Below are the code and all the weights of a small trained network. Each question names an input and a class and asks about switching units off, where a switched-off unit gives its printed mean instead of its output.

import numpy as np


def w(rows, s, z=0):
    codes = np.array(rows[::2]) - 128.0
    scale = np.full(codes.shape[1], s)
    scale[-1] = z or s
    return codes * scale


def f(y):
    return np.maximum(y, 0)


def log_softmax(a):
    a = a - a.max(-1, keepdims=True)
    return a - np.log(np.exp(a).sum(-1, keepdims=True))


def net(x, mask):
    res = np.array(x, float).reshape(1, 3) / 4 @ E
    y = f(res @ A[0][:, :-1].T + A[0][:, -1])
    res = res + np.where(mask, y, B[0][:, -1]) @ B[0][:, :-1]
    return log_softmax(res[-1] @ U[:, :-1].T + U[:, -1])


A, B = {}, {}
E = w([
[21,103,70,50,186,49],'x0',
[130,148,238,150,255,79],'x1',
[88,235,85,241,91,46],'x2',
],0.0086)
A[0] = w([
[207,135,156,192,109,196,77],'N1',
[123,78,178,101,168,202,121],'N2',
[140,64,147,76,146,183,104],'N3',
[103,144,58,102,55,189,71],'N4',
[203,147,213,188,80,198,145],'N5',
[136,135,240,133,171,65,67],'N6',
[138,163,156,142,204,138,218],'N7',
[135,82,131,74,150,171,94],'N8',
[43,120,118,89,164,104,118],'N9',
[140,89,112,42,158,206,121],'N10',
[123,100,55,88,82,183,146],'N11',
[99,206,64,198,118,59,107],'N12',
[166,92,156,58,138,140,143],'N13',
[167,67,173,31,155,147,134],'N14',
[132,164,181,121,206,100,89],'N15',
[116,227,131,199,102,80,103],'N16',
[96,108,214,152,202,128,87],'N17',
[181,133,93,119,9,184,117],'N18',
[2,71,89,43,139,61,73],'N19',
[104,98,5,74,58,119,108],'N20',
[218,75,156,66,129,175,87],'N21',
[187,133,174,188,98,195,70],'N22',
[112,122,90,57,136,33,245],'N23',
[150,145,170,138,95,145,186],'N24',
[159,86,140,62,128,170,99],'N25',
[80,124,84,115,56,182,104],'N26',
],0.0086,0.012)
B[0] = w([
[36,99,214,87,124,120,172],'N1',
[128,156,87,176,102,79,174],'N2',
[103,148,98,187,100,94,173],'N3',
[141,199,183,140,192,70,173],'N4',
[44,71,155,50,102,137,215],'N5',
[158,229,215,134,212,93,161],'N6',
[204,164,85,73,140,148,210],'N7',
[103,148,137,189,109,88,161],'N8',
[84,111,171,94,122,148,175],'N9',
[131,131,103,168,90,82,189],'N10',
[169,190,120,119,174,130,204],'N11',
[127,151,97,180,60,67,201],'N12',
[130,168,89,160,77,85,179],'N13',
[142,135,88,168,78,54,197],'N14',
[165,174,178,148,176,116,161],'N15',
[117,149,85,194,38,37,192],'N16',
[172,155,187,134,167,115,162],'N17',
[155,155,172,94,177,103,212],'N18',
[1,80,216,88,124,139,198],'N19',
[180,190,210,111,205,94,204],'N20',
[107,148,131,163,98,97,175],'N21',
[24,122,227,105,137,140,166],'N22',
[127,102,96,74,85,163,249],'N23',
[126,112,79,53,119,183,189],'N24',
[118,157,135,186,96,70,167],'N25',
[190,172,174,145,197,98,177],'N26',
],0.0087,0.013)
U = w([
[122,149,88,254,56,90,102],'0',
[29,110,176,76,118,141,91],'1',
[223,180,167,139,212,115,98],'2',
[199,117,43,66,87,169,249],'3',
[135,88,109,179,156,172,111],'4',
[130,92,113,175,125,188,104],'5',
],0.015)

Each question gives the input, the list of numbers given to net, and the class t.
The units are the neurons (one row each of A and B). Each row of codes is followed by its name. A weight is (code - 128) times the scale printed after its matrix; where a second scale follows, it is the last column's (A, B and U).
mask holds one flag per neuron, in row order. A switched-off neuron (its flag False) gives its mean, the last column of its row in B, instead of its output. The means were averaged over made-up inputs and are rounded, as every weight is.
A unit's drop is (log p(t) with every unit on - log p(t) with that unit switched off) / (log p(t) with every unit on - log p(t) with every unit switched off).
The circuit of an input: a set's keep is (log p(t) with only the set's units on - log p(t) with every unit switched off) / (log p(t) with every unit on - log p(t) with every unit switched off). Starting from the 12 units with the biggest drops (on a tie, the unit counted first), units are removed one at a time, each time the one whose removal leaves the highest keep (on an exact tie, the one counted first), for as long as the keep stays at least 0.8.
units of the circuit, in order: the units of the circuit, biggest drop first
top k neurons: the k neurons with the biggest drops, biggest first
drop when u is switched off: that unit's drop, to one decimal
input [-4,4,-2], class 1: units of the circuit, in order : (N5)
input [4,-5,-4], class 2: top 3 neurons : (N20, N5, N11)
input [-3,1,-3], class 3: top 2 neurons : (N19, N16)
input [-8,4,-7], class 1: top 3 neurons : (N5, N1, N22)
input [-4,4,3], class 1: top 2 neurons : (N5, N20)
input [-4,-4,2], class 1: top 2 neurons : (N5, N7)
input [-4,4,2], class 1: top 2 neurons : (N5, N20)
input [-7,-2,-5], class 1: top 3 neurons : (N5, N1, N22)
input [-3,-6,-6], class 0: drop when N21 is switched off : 0.2
input [-6,-1,-6], class 0: drop when N19 is switched off : 0.4
input [-1,-7,-5], class 2: drop when N20 is switched off : 0.1
